Below is a small trained network, with its code and all its weights. Each question gives an input and a class and asks what happens when units are switched off, that is, made to give their printed mean instead of their output.

import numpy as np


def w(rows, s, z=0):
    codes = np.array(rows[::2]) - 128.0
    scale = np.full(codes.shape[1], s)
    scale[-1] = z or s
    return codes * scale


def f(y):
    return np.maximum(y, 0)


def log_softmax(a):
    a = a - a.max(-1, keepdims=True)
    return a - np.log(np.exp(a).sum(-1, keepdims=True))


def net(x, mask):
    res = np.array(x, float).reshape(1, 5) / 4 @ E
    y = f(res @ A[0][:, :-1].T + A[0][:, -1])
    res = res + np.where(mask, y, B[0][:, -1]) @ B[0][:, :-1]
    return log_softmax(res[-1] @ U[:, :-1].T + U[:, -1])


A, B = {}, {}
E = w([
[151,228,51,109,166,65,154,179,122,211,85,70],'x0',
[126,74,158,200,202,150,64,108,72,177,67,130],'x1',
[248,99,178,104,91,169,106,145,171,121,32,90],'x2',
[132,139,168,236,76,109,131,171,67,151,158,102],'x3',
[106,97,161,84,73,71,165,163,217,207,75,181],'x4',
],0.013)
A[0] = w([
[62,154,157,164,153,88,133,150,135,184,112,112,214],'n0',
[137,167,110,77,91,96,203,145,152,136,144,97,187],'n1',
[122,71,133,115,178,103,102,120,187,153,63,172,192],'n2',
[50,167,114,159,60,118,143,150,83,90,227,119,202],'n3',
[133,173,84,65,156,183,174,118,106,85,207,97,142],'n4',
[136,120,141,112,44,102,181,167,144,158,98,144,140],'n5',
[108,150,80,116,149,24,160,159,120,139,59,100,75],'n6',
[95,44,130,60,113,162,131,79,174,80,175,144,114],'n7',
[103,125,126,199,140,150,150,116,38,153,156,88,149],'n8',
[113,117,128,76,146,132,133,112,249,77,110,141,254],'n9',
[99,81,146,160,132,139,101,106,111,129,158,157,164],'n10',
[172,130,138,110,132,158,104,144,139,134,42,110,57],'n11',
[87,89,133,184,181,182,135,126,80,67,139,114,145],'n12',
[221,80,130,127,154,194,93,136,160,110,33,65,114],'n13',
],0.011,0.0029)
B[0] = w([
[113,164,127,132,171,147,111,191,104,159,126,135,188],'n0',
[173,156,133,76,114,145,128,132,179,129,166,55,215],'n1',
[67,135,151,84,89,149,144,144,102,168,93,133,213],'n2',
[163,88,131,187,181,145,116,143,168,75,171,113,223],'n3',
[164,60,47,99,159,123,149,133,118,57,121,107,214],'n4',
[151,209,187,103,136,135,124,153,204,129,93,91,206],'n5',
[125,248,97,123,155,114,142,111,73,147,140,108,215],'n6',
[69,79,162,96,151,140,156,56,157,108,147,172,227],'n7',
[109,125,96,210,100,59,57,121,122,155,138,164,204],'n8',
[151,123,146,47,107,90,159,49,111,152,111,129,237],'n9',
[91,82,181,168,116,131,120,150,96,163,148,131,183],'n10',
[163,151,140,156,105,151,179,117,138,130,92,115,201],'n11',
[116,107,127,140,79,77,100,101,112,146,151,152,211],'n12',
[167,176,150,165,69,198,144,84,64,89,86,152,250],'n13',
],0.011,0.02)
U = w([
[116,117,199,226,168,153,181,137,240,66,179,93,14],'0',
[189,218,153,54,105,116,173,170,233,211,92,29,60],'1',
[38,58,193,169,127,123,102,242,41,195,84,125,105],'2',
[118,224,40,172,247,85,134,141,47,212,120,80,171],'3',
[128,76,118,253,116,52,35,129,85,124,203,139,80],'4',
[241,145,173,177,49,240,161,62,79,100,26,109,255],'5',
[67,69,174,32,133,149,174,34,139,126,105,188,129],'6',
[192,87,17,81,180,112,178,127,141,52,179,39,254],'7',
],0.0075,0.0018)

Each question gives the input, the list of numbers given to net, and the class t.
The units are the neurons (one row each of A and B). Each row of codes is followed by its name. A weight is (code - 128) times the scale printed after its matrix; where a second scale follows, it is the last column's (A, B and U).
mask holds one flag per neuron, in row order. A switched-off neuron (its flag False) gives its mean, the last column of its row in B, instead of its output. The means were averaged over made-up inputs and are rounded, as every weight is.
A unit's drop is (log p(t) with every unit on - log p(t) with that unit switched off) / (log p(t) with every unit on - log p(t) with every unit switched off).
The circuit of an input: a set's keep is (log p(t) with only the set's units on - log p(t) with every unit switched off) / (log p(t) with every unit on - log p(t) with every unit switched off). Starting from the 12 units with the biggest drops (on a tie, the unit counted first), units are removed one at a time, each time the one whose removal leaves the highest keep (on an exact tie, the one counted first), for as long as the keep stays at least 0.8.
units of the circuit, in order: the units of the circuit, biggest drop first
most important unit: the unit with the biggest drop
k most important neurons: the k neurons with the biggest drops, biggest first
drop of u: that unit's drop, to one decimal
input [7,-3,3,-5,-7], class 7: most important unit	n4
input [-5,-3,3,3,5], class 6: 3 most important neurons	n7, n6, n1
input [4,-8,2,7,-3], class 7: units of the circuit, in order	n3, n4
input [8,4,1,6,6], class 3: 2 most important neurons	n6, n0
input [0,0,-2,5,4], class 0: 4 most important neurons	n9, n2, n3, n6
input [-7,6,-2,-4,-3], class 6: 2 most important neurons	n7, n3
input [-7,-8,1,-2,-4], class 6: 2 most important neurons	n7, n9
input [6,-4,-8,0,-1], class 7: 3 most important neurons	n4, n3, n1
input [-2,-4,1,-6,-7], class 7: 2 most important neurons	n4, n2
input [-4,-6,3,-2,4], class 6: 3 most important neurons	n7, n9, n6
input [0,-4,-6,6,4], class 0: drop of n3	1.9
input [-5,-3,4,-4,-4], class 6: drop of n7	0.9
input [8,-7,-2,7,-6], class 7: drop of n5	0.0
input [-7,7,-3,-1,2], class 2: most important unit	n10
